Look-ups in named tables: a row name and a column name give one cell, copied from the table.

gulazit:
|  | rer | guk | revov |
|---|---|---|---|
| gelo | 165 | 149 | 145 |
| vitu | 115 | 126 | 124 |
| bulede | 139 | 177 | 158 |
| negezup | 88 | 130 | 129 |
| pemuso | 117 | 215 | 181 |
| muka | 105 | 41 | 74 |
| tek | 78 | 72 | 107 |
| gibil | 172 | 116 | 123 |
| marero | 92 | 160 | 138 |
| sig | 153 | 84 | 104 |

What is the rer of marero in gulazit? 92
What is the rer of pemuso in gulazit? 117
What is the rer of vitu in gulazit? 115
What is the guk of marero in gulazit? 160
What is the revov of tek in gulazit? 107
What is the rer of gibil in gulazit? 172
What is the revov of muka in gulazit? 74
What is the rer of gelo in gulazit? 165
What is the revov of negezup in gulazit? 129
What is the revov of vitu in gulazit? 124
What is the revov of gibil in gulazit? 123
What is the revov of gelo in gulazit? 145
What is the guk of tek in gulazit? 72
What is the guk of negezup in gulazit? 130
What is the guk of gelo in gulazit? 149
What is the guk of bulede in gulazit? 177
What is the revov of sig in gulazit? 104
What is the guk of pemuso in gulazit? 215
What is the rer of negezup in gulazit? 88

lotimo:
|  | lipa | bov | sirukiz | rivovi | bes | sen | tenuri | tol | tepigu | bom |
|---|---|---|---|---|---|---|---|---|---|---|
| det | -510 | 258 | -44 | -498 | 99 | -170 | -301 | -732 | 18 | -180 |
| tapu | -412 | 169 | 449 | -441 | -56 | -348 | -256 | -434 | 235 | -175 |
| pudasu | 297 | -578 | -423 | 270 | -276 | -216 | -109 | 452 | -437 | -49 |
| gil | -537 | 329 | -68 | -505 | 134 | -267 | -228 | -816 | -157 | -180 |
| seku | 223 | -567 | -200 | 209 | -272 | 274 | 69 | 383 | -288 | -56 |
| bipite | -487 | 270 | 143 | -454 | 92 | -322 | -96 | -692 | 159 | -172 |
| derun | -419 | 273 | 65 | -406 | 29 | -246 | -169 | -564 | -11 | -167 |
| zevone | -520 | 302 | 511 | -536 | 13 | -260 | -269 | -615 | 335 | -190 |
| tefope | 407 | -783 | -207 | 365 | -393 | -197 | -86 | 699 | -328 | -30 |
| dizup | -394 | 269 | 254 | -388 | 6 | -95 | -239 | -521 | -10 | -169 |
| dun | 135 | -326 | -98 | 97 | -268 | -274 | 0 | 296 | 143 | -72 |
| nisu | -229 | -7 | 74 | -233 | -89 | -49 | -289 | -253 | 77 | -137 |
| sodeza | -414 | 218 | 56 | -384 | 41 | -44 | -171 | -566 | -22 | -157 |

What is the bov of tefope in lotimo?
-783
What is the tepigu of dizup in lotimo?
-10
What is the bes of pudasu in lotimo?
-276
What is the sen of dun in lotimo?
-274
What is the lipa of seku in lotimo?
223
What is the tenuri of dizup in lotimo?
-239
What is the tol of tefope in lotimo?
699
What is the tol of sodeza in lotimo?
-566
What is the sirukiz of tapu in lotimo?
449

